Here are made-up elements, facts about them, and rows of numbers that follow some of those facts. Name the element behind each unnamed row.

There are 2 kinds of fact about the elements: ξ, ζ.
ξ(bestin, rezor); ξ(bestin, siplal); ξ(bestin, plastunu); ξ(bestin, stuklus)
ξ(biklo, siskem); ξ(biklo, skugir); ξ(biklo, plastunu); ξ(brobi, bomoplon)
ξ(busta, rivatran); ξ(dider, droketok); ξ(dider, peskes); ξ(dodrer, segris)
ξ(doguk, stegrevik); ξ(doguk, laplo); ξ(drami, stona); ξ(drami, tomus)
ξ(dusagrir, tunik); ξ(dusagrir, pasu); ξ(duskis, skatra); ξ(duskis, braflil)
ξ(fabros, kazik); ξ(fabros, trezi); ξ(flastil, droketok); ξ(flekla, nuvu)
ξ(flubrutel, rivatran); ξ(flubrutel, vidam); ξ(fluve, bomoplon); ξ(gabom, pasu)
ξ(gabom, ratul); ξ(gozok, bubi); ξ(gribror, braflil); ξ(gribror, stegrevik)
ξ(gruze, vefik); ξ(keklas, plopus); ξ(keklas, dafuplus); ξ(laklon, vefik)
ξ(laklon, brubi); ξ(laklon, pumoplek); ξ(laklon, vatrum); ξ(laklon, nivar)
ξ(lasuk, tunik); ξ(lidra, braflil); ξ(lidra, nedrok); ξ(loklam, rogrum)
ξ(lugris, leber); ξ(mastesul, sofli); ξ(nalen, vefik); ξ(nalen, tritrem)
ξ(nalen, tromu); ξ(nason, flutrum); ξ(nida, vatrum); ξ(nivus, klezus)
ξ(nivus, stona); ξ(nivus, sofli); ξ(pledris, voflom); ξ(pledris, stegrevik)
ξ(pledris, pupekal); ξ(plibran, kibrestos); ξ(plibran, rivel); ξ(plopo, plires)
ξ(plopo, fluno); ξ(plopo, dafuplus); ξ(podru, tupla); ξ(ponul, bomoplon)
ξ(reser, nopa); ξ(reser, sagru); ξ(reser, gaklak); ξ(ridam, flutrum)
ξ(ropli, klobren); ξ(rora, skubel); ξ(rusi, remor); ξ(selim, nuvu)
ξ(selim, fladra); ξ(selim, stimal); ξ(stoflom, plastunu); ξ(teriflek, tidra)
ξ(trusok, stimal); ξ(trutim, vefik); ξ(trutim, grote); ξ(tubrudre, kita)
ξ(tubrudre, fluno); ξ(tubrudre, trezi); ξ(tubrudre, pupekal); ξ(vadeso, braflil)
ξ(zever, ruklor); ξ(zoflor, stalur); ξ(zoflor, zapil); ξ(zoflor, tromu)
ξ(zoflor, siplal); ξ(zopa, kligrik); ξ(zopa, fladra); ξ(zopa, stuklus)
ξ(zopa, tomus); ξ(zuklu, putrar); ξ(zuklu, mubron); ζ(bestin, b)
ζ(biklo, c); ζ(bomoplon, e); ζ(braflil, b); ζ(bubi, a)
ζ(busta, d); ζ(dafuplus, a); ζ(dider, a); ζ(dodrer, c)
ζ(drafom, e); ζ(droketok, b); ζ(dusagrir, c); ζ(fabros, a)
ζ(fladra, b); ζ(flastil, c); ζ(flekla, b); ζ(fluno, e)
ζ(flutrum, a); ζ(fluve, c); ζ(gabom, b); ζ(gaklak, b)
ζ(gaklem, c); ζ(gozok, a); ζ(grote, c); ζ(gruze, e)
ζ(gruzok, a); ζ(kazik, a); ζ(keklas, e); ζ(kibrestos, b)
ζ(kita, a); ζ(klezus, d); ζ(kligrik, d); ζ(klobren, b)
ζ(laklon, c); ζ(laplo, d); ζ(lasuk, d); ζ(leber, a)
ζ(lidra, b); ζ(loklam, d); ζ(lugris, b); ζ(mastesul, d)
ζ(mubron, e); ζ(nalen, a); ζ(nason, d); ζ(nedrok, e)
ζ(nida, a); ζ(nivar, c); ζ(nivus, b); ζ(nopa, d)
ζ(pasu, b); ζ(peskes, a); ζ(pledris, b); ζ(plibran, d)
ζ(plires, a); ζ(plopo, a); ζ(podru, a); ζ(pupekal, b)
ζ(putrar, b); ζ(remor, a); ζ(reser, a); ζ(rivatran, d)
ζ(rivel, c); ζ(rogrum, c); ζ(rora, a); ζ(ruklor, e)
ζ(sagru, d); ζ(selim, b); ζ(siplal, b); ζ(siskem, c)
ζ(skatra, c); ζ(skubel, a); ζ(skugir, c); ζ(sofli, a)
ζ(stalur, b); ζ(stegrevik, c); ζ(stona, a); ζ(stozim, d)
ζ(stuklus, b); ζ(stuvur, b); ζ(teriflek, b); ζ(tidra, c)
ζ(trezi, a); ζ(tromu, c); ζ(trutim, b); ζ(tubrudre, c)
ζ(tunik, c); ζ(tupla, a); ζ(vatrum, c); ζ(vefik, e)
ζ(voflom, d); ζ(zapil, a); ζ(zever, a); ζ(zoflor, e)
ζ(zopa, c); ζ(zuklu, b)

Some elements and their rows:
ridam: [-29   3  11   8  14  -8 -21   1 -15  -6  42   0 -23  51  28   3  12  10
 -11  27  -6   4  10  15  -2   2  27 -13  27 -27   1  25  -5 -20   3]
nason: [-28 -15 -32  14  31   2  15  19 -19  -8   7   9  34  19 -11  29 -39 -21
 -23  12  18 -13  31 -12 -30 -12   8   4 -13  -1  -8  23  -2 -22  -5]
plibran: [-27 -15 -31  18  35   1  18  21 -19  -7   6   6  32  21 -10  28 -38 -21
 -24  11  19 -14  30 -13 -29 -14  10   4 -12   1 -10  23  -2 -21  -8]
reser: [  5  16  -6   4  29  34 -15 -36 -21  -4  16   6 -19  -9 -20   8 -40  27
   5  15 -12 -20 -11  39   8 -40  11  15   6  15  -3  26   7  14 -37]
selim: [-15 -27 -19 -20 -26  11  29   6  13  10   4 -27 -44 -36 -31  23  16 -14
  -6 -11 -13   4  30 -37 -45  13  46 -16  10 -26   8  20 -29   1 -18]
zuklu: [-18 -30 -15  -7 -21  -3  27   0  20  11 -14 -14 -41 -25 -19  26   2 -23
   8  -2  -4   6   7 -39 -32  13  33 -19  13 -22   7  23 -24  19 -19]
flubrutel: [-27   0  11  15  18  -8 -20   4 -14  -6  40  -3 -23  56  25   3  11  13
 -13  29  -6   3   6  17   2   2  28 -16  28 -25   2  25  -7 -17  -1]
duskis: [-21   1   2  -8  19 -11 -16 -14  -5  -2  40   9 -29  39  33  14  27  -2
 -20  14 -13 -13  17   8  -4  -2  21 -15  23 -29 -22  30   2 -26   6]
doguk: [-23   3   9  -9  15 -13 -16 -15  -5  -4  38   8 -28  33  35   9  25   2
 -20  14 -10 -12  19   5  -2   1  27  -9  24 -31 -17  30   1 -30  12]
braflil: [-21 -23 -26 -45 -38  -8   8 -24  31   5 -12  10 -43 -55 -11  33  10 -41
  18 -10 -13 -11  19 -43 -41  15   4 -17   1 -34  -6  22  -4  16  12]
plastunu: [-48  16   8  -8 -12  -7 -29   0 -23  -8  54  16 -36  22  35 -11   9 -12
 -20  28  -9   6  17  13  -3  -5   5  -5  16 -28  15  12   5 -17   9]
tomus: [-29   6  10 -18 -15   4 -36  -4 -26 -12  60   2 -26  28  40   1  15  -6
  -5  26  -6  14  24  12 -15   2  17  -6  13 -37  20  20  -7 -30  10]
siplal: [-36 -12 -16 -28 -54  -2  21   0  11  11  -3   1 -53 -53 -16  14  -1 -44
   3   0  -8   2  16 -46 -34   6  12 -13   2 -23  19  10 -13  13 -13]
klobren: [-25 -25 -14 -20 -36  -3  10  -5  19   7 -11  -7 -37 -34 -17  26  -3 -25
  18   1  -5   7  11 -36 -36  15  19 -17   8 -28  13  20 -17  21  -4]
sagru: [-33 -11 -34  10  22   1   1  20 -21 -13   8  13  38  13 -12  26 -44 -23
 -12  18  19 -13  29  -8 -34  -8  -5   3 -16  -5   2  16   3 -16   7]
vatrum: [ 15   4 -19  -5 -67 -44  -2 -13 -12  39  -1  43   7 -20 -20   8 -35  21
  -8  26 -11  -2  16  -4  -4  12  -9  -7 -18 -19   7   1  -7 -47  39]
gaklak: [-25 -26 -16 -13 -32  -4  10   0  19   5 -12  -9 -35 -31 -22  22  -3 -24
  21   5  -4   6   7 -34 -35  19  17 -20   9 -27  17  16 -18  25  -5]
tidra: [ 12  -8 -20   6 -51 -46  -9 -12  -7  39   9  45   4 -28 -11  -2 -32  11
 -19  20  -9   8  14  10  -8  11 -11  -1 -22 -21   8   5 -11 -33  38]

Name these rows:
No name comes twice in this set of rows, the named rows included.
[-38 -15 -32   5  33   4  23   2 -17  -1  14  16  27  25  -5  32 -42 -23
 -28   7   7   4  40  -2 -37 -24   8  12 -18   2 -23  35  -3 -16  -7] -> lasuk
[-32 -14 -16 -25 -49  -4  24  -3  13  13  -9   0 -50 -44 -18  18  -2 -37
   7   1  -7   1  14 -45 -32   6  15 -15   6 -22  13  13 -13  11 -14] -> stalur
[  4  15  -4 -32  -6  44 -36 -54 -31 -13  33  14 -19 -30   3  11 -43   1
  25  16  -8  -2  -1  31  -5 -39  -4  25 -12   0  18  27   5   6 -30] -> stona
[-31 -18 -19 -32 -51   5  16   1   9   7   6  -6 -51 -56 -14  15   5 -41
   3  -3  -7   9  24 -44 -42  10  17 -10   0 -29  22  12 -18  10 -10] -> stuklus
[ -4  19  -8 -11  15  33 -31 -43 -24  -9  19  15 -14 -18 -19   6 -45  25
  18  18 -13 -17  -8  40   1 -36  -6  18   0   9   5  21  13  20 -20] -> peskes
[ 11  -4 -21  19 -43 -47  17  -2  -8  48  14  46 -15 -33  -5 -11 -23  -4
 -50  13  -8   7  16   3   1  -3  -1   1 -20 -11   2   6 -15 -38  12] -> biklo
[  0  14  12  -4  16  26  -7 -52 -20  -3   8   5 -12 -28  -9   0 -37  35
   0   4  -7 -24   0  27   7 -32  20  33   6  13   0  30  11   5 -27] -> plopo
[-34   3   9   2   5  -7 -34   0 -15 -10  42   4 -18  45  26   0   7  10
  -2  32  -5   6   8  19  -4   6  15 -14  25 -30  11  19  -1 -15  14] -> vidam
[  0  16   7  -7  17  28 -10 -53 -19  -3  11   9 -14 -29  -7   2 -36  31
   0   4  -9 -24   1  29   6 -35  16  31   5  12  -3  29  13   5 -25] -> fabros
[ -2  18  -5 -13  15  34 -22 -46 -23  -5  19  14 -18 -18 -17   7 -43  24
  10  13 -16 -18  -5  36   2 -39   2  20   0  11  -1  24  11  14 -26] -> gruzok
[ 18 -11 -19  14 -41 -46   3  -8  -5  40   7  40   1 -21 -11   1 -28  11
 -28  17  -8   8  12   7  -4   8  -1  -2 -19 -17   1  10 -16 -36  27] -> dodrer
[  4  14  -3 -29  -3  40 -35 -53 -29 -12  27  17 -18 -27   2  12 -48   2
  30  17  -6  -3  -5  32  -2 -38  -6  24 -11   0  16  29   6   9 -29] -> sofli
[ 18 -13  -3  13 -44 -55  15 -22   1  44  -4  37   6 -40  -1  -4 -21  19
 -40   4  -2  -3  22  -4   0  16  13  13 -14 -17  -1  16 -10 -46  34] -> tubrudre

Now the same elements, written a new way:
Some rows with their names:
brobi: [  5   4  11  -6 -10   0   9   4  -9   7   0 -14  -2   2   9  22   9  -9
  -1 -13   2   3   5  10  -6  -4  18  -5   2]
flastil: [ -5  -3  -7  -1  -2   3  25  -1  -8 -18   0 -13 -15  -3   2 -10  -6 -10
   4 -24   1 -10  -9  17   9   3  -7  -2   3]
dusagrir: [ -8   3  -6   1  -1  -1  35   4  -7  -8  -2 -13 -36  -6   2  -8 -29  -1
   8  -9   2  -9 -14  -4   1  -6  -3   4  38]
ridam: [  5   5  10  -6 -10   2   8   4  -8   6   0 -14  -5   1   9  23   7 -10
  -1 -11   2   5   4   7  -7  -5  19  -4   4]
tritrem: [  4   4   8   0 -16   9  -8  -2   2   4   0   7  -5  -7   4  -9   9 -13
  -6  -9   5  11  -4   1  -8 -13  11   2  -8]
remor: [  4  -1  -5  -9   3   3 -16   9  -6  -6  -7  15  23  -1  -3   7  -3   9
  -3  -8   0  -4  11  -5   1   6  -6   6  25]
bestin: [ -6  -2   5   8  13   2  13  -7  14  35   6 -22  29  -2   0 -10  -2   8
   2  27   5  15 -15  -7   7  -1 -16  -3   1]
ropli: [  5   5  10  -6  -9   3   7   3  -7   6  -1 -13  -4   1   9  21   6  -9
  -1  -9   2   5   4   6  -7  -5  18  -4   4]
ponul: [  5   4  11  -6 -11   2  10   3 -10   6   0 -13  -4   2  10  22   8 -10
  -1 -12   2   4   5  10  -4  -4  20  -5   5]
lugris: [ -2  -4   0   7   7 -16  16 -10   4  19   3 -11  19   1   2   5   9  10
   3  19   7  -4  -5  -6   4  -1  -8  -1  -4]
biklo: [ -8  -1  -3   1   5  19  21   2   3  -4   2 -25 -10  -6   0 -24 -19 -12
   4 -14   0   5 -17  11   9   2 -12  -3  11]
brubi: [  4   4   7  -2 -19   2  -7  -4   0   0  -1  10  -6  -8   5 -10  14 -12
  -6  -9   6   7  -2   2  -7 -13  10   3 -13]
plibran: [ -9  -8   4  -5  -9 -13  13   5   3   4  11   5 -21  -1  -1  14   9  13
  -1   5 -11   2  -7  -4  -3  12  11  -1  -6]
stuklus: [ -3  -1  -2  21  12   6  -6  -6   8  26   5   5  30   5  -6  -4   4   0
   1  15   7  11  -8  -6   6  -5 -13  -2   7]
gribror: [  5   7  14 -14   6  -2  -4  -2  -2  -7  -5 -17 -23   1   7  39  -2 -16
   2  15   0   8   1  -5  -2  -6  13 -12 -46]
dider: [  2  -2  -1 -18   4   1  -3   8  -5  -1  -7  -2  28  -3   2   6  -5  14
  -2  -7  -3  -2   8   0   3  11  -6   4  24]
flutrum: [  5  -1  -6  -8   4   1 -19   9  -7  -8  -8  20  24   0  -3  10  -2   9
  -3 -11  -1  -5  12  -3   1   6  -7   8  25]
nuvu: [  6   7   9   6  -4  18 -11   7  -8  10   0   1   4   6   2  25   5 -19
  -2 -15   3  14   5  11  -5  -7  18  -6  12]

Which element is each row?
No name comes twice in this set of rows, the named rows included.
[ -2   0 -10   2  13   2  -8  -5  -5 -37  -6   2 -38   0  -6   1 -10 -23
   5  -5   1 -10  -7   1   8  -3  -7  -5 -43] -> stegrevik
[ -6  -2  -9   9  -6  14   2  -4   3 -20   0   9 -15 -11  -4 -40  -7 -16
  -1 -21   4  -1 -18   6   7  -7 -14   5  -2] -> tromu
[  3   7  10   4  -7  21 -11   6   0  13   1  -2   3   1   2  10   1 -17
  -3  -9   4  18  -1   4  -5 -11  14  -4  10] -> rezor
[ -2   0  -7   0  11   1   5  -3  -5 -36  -5   8 -32  -1  -3   9 -14 -22
   5  -6   0  -8 -11   1  13  -2 -13  -7 -35] -> skatra
[ -5   4 -11  10  -1  -1  18   5 -11 -16  -3  10 -38  -3  -2  -4 -23  -7
   7 -15   3 -12 -10  -4  -1 -11  -2   7  39] -> tunik
[  4   6  13  -2  -3  19   2   7  -5  15   2 -20   6   4   6  24   1 -13
  -1 -10   2  16   2  10  -3  -3  16  -9   9] -> trusok
[  7   6   3   0 -10   5 -16  -1  -6   4  -3 -27 -21   4   3   6  15 -15
   1  -3   4   1  13   9 -15  -7  27   2 -11] -> plopus
[  1  -1  -5  12  14 -17 -17 -16   5   7  -3 -13  -6   4  -5   3  13  -1
   5  35   8  -6   2 -13  -2  -4  -4   1 -45] -> pupekal
[  2   5  14  -2  -3  21   4   7  -4  18   4 -23  10   4   6  19   1 -14
  -1 -10   1  19   1  13  -1  -2  15 -10  12] -> drami
[ -5  -6   2   5   0 -12  14 -17  15  20   3  -7  19 -11   2 -31  11  11
  -1  24   8   3 -15 -11   4  -5 -19   4 -19] -> trutim
[  5   4  -1  11 -18  -6  -8 -12  17 -14   4  45   3   1  -1 -69  -3   9
  -9  -2  -5  -9   9   5  -7  -9  -9   3 -12] -> vefik
[  5   6   1   5  -9  -9  10  -6   8  -9   4  18   1  10   3 -36 -10  12
  -3  -1  -9 -11  16  14  -4   0  -1  -5   1] -> drafom
[  7   8   3   3   4 -12  -4  -8  10 -24   0  33 -13  12   0 -14 -16   4
  -1  15 -10  -9  15  -1   0  -3  -4 -12 -38] -> nedrok

The same elements again, as new rows of numbers:
Some elements and their rows:
lasuk: [-46  17 -15   9 -25  16  32  10  -7 -22 -19 -18  17   7  24   0  -8  31
 -60  -1  45 -70   6 -33 -16   5]
gruzok: [-24 -18 -33  23   6  -2   5  24   0 -34  -3 -14  26   4  54  17   8  21
 -48  12  20 -12  -5  -1 -40   2]
lugris: [-47 -12 -28   6 -23  -7  19  17  -2 -24 -27 -26  41  12  65  23  -1  17
 -54   8  39 -17 -10 -27 -40  -2]
zever: [-33 -16 -35  22   4  -2   8  19  -2 -33  -1 -13  25   6  54  23   3  24
 -52  11  23 -13  -9   5 -38   2]
bomoplon: [ 18  -7 -58  47  41  47   4  46   3 -31   2  14  -2 -10  17  -6  28  42
 -64   5  -7 -31   1  -8 -24  11]
ponul: [-38  -7 -27  16  -7   1  14  14  -3 -27  -8 -16  23   8  46  18   1  25
 -56   9  28 -32  -4  -6 -31   6]
nason: [-44  16 -16   5 -23  18  32   7 -10 -26 -20 -18  16   5  25  -5 -10  29
 -57  -3  45 -64   1 -32 -15   2]
sisten: [-26  -8 -25  14  -5   1  11  18  -4 -30 -10 -17  24   6  46  11   3  22
 -48   7  27 -27  -2 -12 -31   4]
rora: [-33 -16 -35  22   3  -2   7  19   0 -32  -2 -13  25   7  54  23   4  23
 -53  12  23 -13  -9   6 -39   2]
grote: [-16   4 -11  49   8  -9   4  60  -7 -30 -20  -5   7   5  49  -9  -8   2
 -35  -7 -12 -29 -33   6 -10  -1]
putrar: [-30 -15 -23  10 -19  -8  13  27   1 -27 -26 -29  42  14  66  14   9  17
 -48  12  35 -17   2 -38 -42  -4]
nivus: [-57 -21 -28  -8 -23 -12  27  15  -9 -22 -25 -18  41   9  55  22 -10  28
 -56  15  39 -13 -22 -22 -44   2]
keklas: [ -2   3 -67  26  25  61  22  25  -7 -29   3  30  -9 -21  32  11  11  33
 -64  -7  -7 -25 -13  24 -20  12]
gaklem: [-22  -8 -15  38  -4 -11  13  52  -2 -32 -29   8  -2   7  45  -2  -5  20
 -38   3  -7 -30 -24  16 -22   8]
rusi: [-35  -7 -27  14  -7   0  14  13  -5 -28  -8 -17  24   7  45  15  -1  24
 -53   7  29 -29  -5  -7 -30   5]
tupla: [-16 -19 -31  24   7  -2   2  29   2 -35  -3 -17  28   6  55  13  12  21
 -45  14  20 -11   2  -6 -41   1]
kibrestos: [-30 -15 -23   9 -19  -6  13  28   1 -26 -25 -29  43  12  66  15   8  16
 -50  11  34 -17   2 -39 -43  -3]
tromu: [-11  -1  -9  40  14 -10   4  64 -13 -32 -22  -4   8  -2  43 -20 -11   2
 -26  -4 -12 -20 -39   0 -13  -1]

Rows to name:
No name comes twice in this set of rows, the named rows included.
[-46  10 -19  52   3  -6  13  42 -12 -27 -17  -3   6   7  50   5 -25   2
 -48 -14  -5 -33 -56  26  -2  -1] -> laklon
[-48 -21 -27  -8 -19 -10  25  19  -9 -24 -26 -20  40   8  55  16  -6  26
 -51  14  38  -9 -18 -28 -46   1] -> flekla
[-15 -17 -28  20 -17  -4  -1   7  10 -51 -48 -35  33  25  64  -6  18  21
 -32   0  47   6  -1 -46 -36 -11] -> braflil
[ -5  -8 -32   4  -3  15   9  24  -4 -37  -3  -4  23  -8  74  17  13   9
 -33   8  14  -4  11   5 -41  -1] -> plires
[-34  -4 -35  15 -12   8  11 -12  -1 -48 -25 -15  12  14  49   7  -1  26
 -41  -5  37 -11 -13   0 -25   0] -> doguk
[-20 -14 -21  -3   9  -1  10  26 -17 -30  -7 -17  29  -3  32 -10  -4  21
 -33  11  24  -9 -17 -23 -33   0] -> rezor
[-53 -14 -28  13 -26 -10  22  16   0 -20 -25 -25  42  17  65  31   0  22
 -64  11  40 -26  -8 -22 -40   1] -> gabom
[-16  20 -16   0 -26  30  24  -4  -8 -44 -34 -15   8   5  34 -21   2  22
 -33 -13  47 -43  12 -38 -14  -5] -> voflom
[-37 -13 -26   6 -20  -5  16  20  -2 -25 -27 -27  41  12  65  17   4  16
 -51   9  36 -15  -7 -32 -39  -2] -> stuvur
[-18  -1 -67  37  46  50  15  28 -19 -27  10  16   2 -19  12  -4  -7  34
 -68  -9  -1 -18 -52  12 -12   5] -> zoflor
[-59 -18 -29 -14 -14  -9  26  14 -20 -23 -22 -21  45   2  52  10 -22  19
 -47  10  38   1 -44 -23 -39  -4] -> bestin
[-25 -16 -23  11 -18  -8  12  31   3 -26 -27 -31  44  14  66  13  13  15
 -50  12  33 -18   8 -41 -41  -2] -> droketok
[ 29   5 -62  23  27  67  12  35  -4 -39  -3  29 -10 -23  38  -5  27  28
 -46  -7 -12 -17   7  10 -22   8] -> fluno
[-45  10 -14  -6 -21  14  36   9 -14 -23 -20 -13  15   1  17 -10 -13  35
 -53   2  46 -59  -2 -33 -21   5] -> mastesul
[  1 -10 -29   5  -2  13   7  29  -3 -38  -3  -5  25  -8  74  15  15   7
 -31   9  12  -5  15   1 -42  -1] -> dafuplus

